Here is a tiny trained network, its code and every weight. The questions are about switching its units off for an input and a target symbol, where a switched-off unit gives its printed mean instead of its output.

import numpy as np


def w(rows, s, z=0):
    codes = np.array(rows[::2]) - 128.0
    scale = np.full(codes.shape[1], s)
    scale[-1] = z or s
    return codes * scale


def norm(h):
    return h / np.sqrt((h * h).mean(-1, keepdims=True) + 1e-5)


def f(y):
    return y / 2 * (1 + np.tanh(0.7978845608 * (y + 0.044715 * y**3)))


def softmax(a):
    e = np.exp(a - a.max(-1, keepdims=True))
    return e / e.sum(-1, keepdims=True)


def log_softmax(a):
    a = a - a.max(-1, keepdims=True)
    return a - np.log(np.exp(a).sum(-1, keepdims=True))


def net(x, mask):
    ids = ['αβγδεζηθλμξπστφψ'.index(c) for c in x.split()]
    T = len(ids)
    res = E[ids] + P[:T]
    r = norm(res)
    for j in range(3):
        rows = slice(3 * j, 3 * j + 3)
        q, k, v = (r @ M[0][rows].T for M in (Q, K, V))
        z = softmax(np.where(np.tri(T) > 0, q @ k.T / 3**0.5, -1e9)) @ v
        o = O[0][rows]
        res = res + np.where(mask[j], z, o[:, -1]) @ o[:, :-1]
    y = f(norm(res) @ A[0][:, :-1].T + A[0][:, -1])
    res = res + np.where(mask[3:15], y, B[0][:, -1]) @ B[0][:, :-1]
    return log_softmax(norm(res)[-1] @ U[:, :-1].T + U[:, -1])


Q, K, V, O, A, B = {}, {}, {}, {}, {}, {}
E = w([
[124,106,209,162,98,105,159],'α',
[116,118,134,115,155,101,140],'β',
[149,107,134,70,126,120,135],'γ',
[118,119,140,109,158,102,151],'δ',
[88,93,82,105,158,122,94],'ε',
[105,124,102,195,136,103,107],'ζ',
[111,129,166,107,92,173,149],'η',
[130,156,144,117,118,117,91],'θ',
[94,186,137,167,98,171,116],'λ',
[113,133,76,109,151,144,103],'μ',
[107,138,124,148,163,126,202],'ξ',
[105,177,97,147,135,92,165],'π',
[121,123,124,230,198,196,2],'σ',
[132,81,101,147,149,167,155],'τ',
[157,152,63,167,117,128,70],'φ',
[159,142,119,99,184,111,138],'ψ',
],0.0071)
P = w([
[5,107,110,88,166,75,31],'0',
[45,134,118,93,147,77,48],'1',
[72,155,127,97,143,79,68],'2',
[100,161,123,113,137,82,87],'3',
[136,173,124,130,127,84,108],'4',
[147,165,118,143,121,80,104],'5',
[152,161,107,157,107,77,93],'6',
],0.0023)
Q[0] = w([
[109,143,189,128,35,164,153],'head 0',
[129,212,129,134,129,122,143],'head 0',
[154,154,171,113,99,171,191],'head 0',
[158,193,100,132,108,64,98],'head 1',
[185,88,194,77,64,150,95],'head 1',
[184,150,230,100,3,217,118],'head 1',
[174,126,191,144,70,108,116],'head 2',
[205,74,178,117,29,247,143],'head 2',
[59,154,72,166,177,20,140],'head 2',
],0.0055)
K[0] = w([
[104,122,141,141,64,110,133],'head 0',
[150,182,124,132,101,131,170],'head 0',
[115,114,152,130,85,116,190],'head 0',
[197,200,138,125,81,88,148],'head 1',
[41,130,161,69,119,104,107],'head 1',
[1,129,149,109,89,114,79],'head 1',
[91,130,122,102,45,133,117],'head 2',
[49,68,169,106,106,111,147],'head 2',
[188,184,99,153,139,137,121],'head 2',
],0.0078)
V[0] = w([
[119,157,161,122,114,252,165],'head 0',
[176,210,148,107,144,173,161],'head 0',
[95,130,142,167,194,167,90],'head 0',
[162,204,124,144,145,80,203],'head 1',
[202,89,78,168,134,197,152],'head 1',
[108,140,113,130,147,146,199],'head 1',
[161,189,25,94,77,94,137],'head 2',
[36,119,99,123,101,127,146],'head 2',
[150,129,119,68,183,63,127],'head 2',
],0.0033)
O[0] = w([
[88,106,111,124,106,118,56,20],'head 0',
[139,66,146,127,153,78,41,2],'head 0',
[191,140,192,125,51,146,146,249],'head 0',
[22,132,103,109,99,113,114,52],'head 1',
[129,168,185,72,194,120,108,67],'head 1',
[111,247,86,89,138,88,113,130],'head 1',
[149,143,74,42,65,187,147,97],'head 2',
[253,154,57,109,158,94,135,233],'head 2',
[138,162,150,123,150,191,118,168],'head 2',
],0.0026,0.0019)
A[0] = w([
[174,74,81,33,121,98,110,196],'neuron 0',
[8,172,107,187,155,106,109,210],'neuron 1',
[136,139,83,191,165,176,242,237],'neuron 2',
[49,118,70,144,165,202,155,199],'neuron 3',
[232,3,169,163,173,188,143,192],'neuron 4',
[115,64,241,130,34,241,101,1],'neuron 5',
[189,206,109,139,139,189,136,174],'neuron 6',
[186,159,78,149,72,86,27,176],'neuron 7',
[131,155,58,46,170,176,21,188],'neuron 8',
[108,155,198,96,152,62,213,118],'neuron 9',
[170,134,103,213,69,113,76,126],'neuron 10',
[136,205,128,144,31,92,103,216],'neuron 11',
],0.0035,0.00097)
B[0] = w([
[148,166,169,200,72,222,145,151],'neuron 0',
[175,193,173,33,43,160,154,217],'neuron 1',
[167,56,151,82,111,111,1,254],'neuron 2',
[197,105,186,110,65,109,70,183],'neuron 3',
[124,225,137,65,71,49,120,192],'neuron 4',
[78,103,39,145,200,44,79,119],'neuron 5',
[33,69,157,132,141,64,81,194],'neuron 6',
[127,18,192,85,199,150,229,195],'neuron 7',
[106,127,181,201,125,83,184,189],'neuron 8',
[82,87,105,190,110,210,110,169],'neuron 9',
[80,189,130,84,167,210,180,187],'neuron 10',
[104,41,122,61,150,150,85,204],'neuron 11',
],0.0025,0.0024)
U = w([
[27,50,76,100,133,60,65,55],'α',
[227,114,163,55,111,58,33,210],'β',
[122,133,167,216,189,169,26,1],'γ',
[87,19,221,47,181,147,152,105],'δ',
[138,63,101,131,118,121,115,37],'ε',
[169,156,69,224,72,102,120,128],'ζ',
[130,126,120,153,125,116,132,12],'η',
[136,110,131,151,110,138,135,23],'θ',
[120,84,83,173,113,76,183,140],'λ',
[186,83,68,148,189,247,160,179],'μ',
[86,217,60,60,76,39,174,119],'ξ',
[125,131,79,95,102,128,163,77],'π',
[95,85,244,214,86,53,166,204],'σ',
[137,219,164,125,254,84,171,209],'τ',
[221,145,193,69,46,188,224,88],'φ',
[55,191,193,93,65,210,78,226],'ψ',
],0.0075,0.0016)

Each question gives the input, a string of symbols that net reads in full, and the target symbol t.
The units are the heads (3 rows each of Q, K, V and O) and the neurons (one row each of A and B). Each row of codes is followed by its name. A weight is (code - 128) times the scale printed after its matrix; where a second scale follows, it is the last column's (O, A, B and U).
mask holds one flag per unit, heads first, then neurons. A switched-off unit (its flag False) gives its mean, the last column of its rows in O or B, instead of its output. The means were averaged over made-up inputs and are rounded, as every weight is.
A unit's drop is (log p(t) with every unit on - log p(t) with that unit switched off) / (log p(t) with every unit on - log p(t) with every unit switched off).
The circuit of an input: a set's keep is (log p(t) with only the set's units on - log p(t) with every unit switched off) / (log p(t) with every unit on - log p(t) with every unit switched off). Starting from the 12 units with the biggest drops (on a tie, the unit counted first), units are removed one at a time, each time the one whose removal leaves the highest keep (on an exact tie, the one counted first), for as long as the keep stays at least 0.8.
units of the circuit, in order: the units of the circuit, biggest drop first
unit that matters most: the unit with the biggest drop
k most important neurons: the k neurons with the biggest drops, biggest first
heads that matter: for each layer, one digit per head in row order, 1 if its drop is at least 0.15 and else 0, layers parted by /
input τ θ β ζ ζ ξ ζ, target ξ: heads that matter -> 010
input ψ γ λ σ δ, target σ: units of the circuit, in order -> (neuron 9; head 2; neuron 7)
input ψ η λ λ τ δ, target τ: heads that matter -> 010
input θ μ σ ζ λ ψ ζ, target ψ: heads that matter -> 011
input α α ζ ψ δ, target ψ: units of the circuit, in order -> (head 2; neuron 9; neuron 7)
input λ δ λ φ ε, target φ: unit that matters most -> neuron 0
input δ φ ψ ξ, target ψ: units of the circuit, in order -> (head 2; neuron 7; neuron 9; neuron 2)
input ε ζ λ ζ μ, target μ: units of the circuit, in order -> (neuron 4; neuron 0; neuron 7)
input α λ σ γ, target φ: heads that matter -> 000
input μ δ β, target μ: 2 most important neurons -> (neuron 9; neuron 4)
input ψ γ τ φ ζ, target φ: heads that matter -> 001
input ε ζ δ ζ ζ η ξ, target ξ: units of the circuit, in order -> (head 1; neuron 7; neuron 2)
input γ γ ε φ τ, target β: units of the circuit, in order -> (neuron 2; neuron 4)
input τ τ μ, target τ: unit that matters most -> neuron 8
input β θ ξ δ, target ξ: units of the circuit, in order -> (head 1; neuron 7)
input φ ζ λ μ, target μ: heads that matter -> 011
input λ τ τ τ τ η, target α: units of the circuit, in order -> (neuron 5; head 0)
input ψ λ α γ μ ζ, target μ: 2 most important neurons -> (neuron 10; neuron 7)
input τ α μ ζ, target μ: 4 most important neurons -> (neuron 4; neuron 10; neuron 7; neuron 8)
input σ θ ε, target σ: heads that matter -> 110
input ζ δ ζ τ ψ τ ε, target ψ: heads that matter -> 011
input ζ σ λ ξ, target σ: 2 most important neurons -> (neuron 10; neuron 9)
input β π ζ π τ λ β, target τ: most important neuron -> (neuron 4)
input μ η α τ ζ, target τ: 2 most important neurons -> (neuron 10; neuron 7)
input τ τ θ τ μ, target τ: heads that matter -> 010
input λ θ ψ ε, target ψ: heads that matter -> 001
input α ψ θ μ ψ τ μ, target ψ: heads that matter -> 011
